x =
[[401 527 466 474 379 386 621 325 398 622 591]
 [481 540 440 727 397 321 419 630 502 573 676]
 [497 217 483 341 263 590 545 580 337 477 269]
 [412 552 358 299 452 475 570 480 534 660 589]
 [464 381 590 436 490 365 528 537 440 336 540]
 [693 506 469 348 364 579 321 428 269 537 489]
 [121 279 535 487 599 497 368 597 474 442 384]
 [470 636 426 557 463 419 352 494 408 497 413]
 [488 470 625 713 355 431 427 492 534 510 514]
 [356 300 187 332 431 225 505 473 565 482 373]
 [303 562 589 429 607 491 455 507 513 499 448]
 [222 369 376 431 873 254 239 432 707 575 529]
 [455 594 375 359 354 433 290 636 473 357 468]
 [609 431 397 566 423 461 470 462 497 340 470]
 [335 470 626 516 512 342 660 526 473 565 388]]
Rows and columns are numbered from 0.
Find the bottom entry of the column that holds the largest entry.
Answer: 512
The entry just left of the centre entry is 463
Find the entry directly above the smallest entry.
Answer: 693
The entry in row 0 and column 2 -> 466
The entry in row 0 and column 0 -> 401
The entry directly above the centre entry -> 497
Find the top-right entry.
Answer: 591
Find the entry in the bottom-right corner.
Answer: 388
The bottom entry of the column that holds the smallest entry is 335
Find the entry just left of 369.
Answer: 222
The maximum: 873
Find the entry just right of 480.
Answer: 534
The entry just left of 388: 565
The entry directly above 505 is 427
The entry just right of 332 -> 431
The entry just left of the largest entry: 431
Find the entry at row 0, column 1.
Answer: 527
Find the entry just right of the centre entry.
Answer: 352
The entry just left of 364 is 348
The entry at the centre -> 419
Find the entry in row 1 and column 0.
Answer: 481
The entry just left of 348 -> 469
The entry just right of 299 -> 452
Find the entry at row 2, column 0.
Answer: 497
Find the entry directly above the largest entry.
Answer: 607
The entry at row 1, column 1: 540
The entry directly below 426 is 625
Find the entry just right of 398.
Answer: 622
Find the entry just left of 502.
Answer: 630
Find the minimum.
Answer: 121

Questions about the array below.
1) What is the entry just left of the centre entry?
2) What is the entry just right of 0.21?
3) What is the largest entry?
4) What is the centre entry?
5) What is the entry just left of -0.17?
[[ 0.09  0.04  0.14 -0.23  0.10  0.19  0.19 -0.05  0.08  0.06  0.18  0.10
   0.10  0.02  0.18]
 [ 0.02  0.02  0.03  0.17  0.02  0.03  0.06  0.20  0.11  0.09 -0.02 -0.01
   0.05  0.02  0.17]
 [ 0.07  0.09  0.01  0.16  0.07 -0.01 -0.04 -0.04 -0.01  0.03  0.04  0.08
   0.04  0.11 -0.17]
 [ 0.21  0.07  0.26  0.01  0.03  0.11  0.04  0.14  0.02  0.32 -0.14  0.18
  -0.02 -0.09  0.09]
 [-0.02  0.04  0.10 -0.09  0.07  0.11  0.08  0.04  0.05 -0.02 -0.02  0.08
   0.07  0.10  0.09]
 [ 0.05  0.05  0.06  0.05  0.06  0.07  0.06  0.08  0.09  0.06  0.05  0.05
   0.06  0.04  0.11]
 [ 0.08  0.10  0.07  0.10  0.08  0.02  0.01  0.03  0.03  0.07  0.06  0.12
   0.02  0.08 -0.03]
 [ 0.06  0.02 -0.02  0.12 -0.02  0.06  0.14  0.08  0.03  0.11  0.12 -0.09
   0.13 -0.02  0.11]
 [-0.01  0.03  0.09 -0.09  0.05  0.11  0.12  0.06  0.05  0.01  0.00  0.04
   0.09  0.08  0.13]
 [ 0.04  0.18 -0.06  0.11  0.10  0.12  0.13 -0.05 -0.08  0.12  0.16  0.10
  -0.19 -0.13  0.03]
 [ 0.04 -0.01  0.02  0.02 -0.03  0.10  0.13  0.09  0.05  0.07  0.01 -0.07
   0.14  0.00  0.16]
 [ 0.07  0.02  0.03  0.00  0.06  0.08  0.11  0.02  0.08 -0.01  0.13  0.02
   0.10  0.09  0.11]
 [ 0.03  0.06  0.07 -0.01  0.08  0.08  0.07  0.02  0.07  0.02  0.08  0.08
   0.06  0.07  0.06]]
1) 0.01
2) 0.07
3) 0.32
4) 0.03
5) 0.11
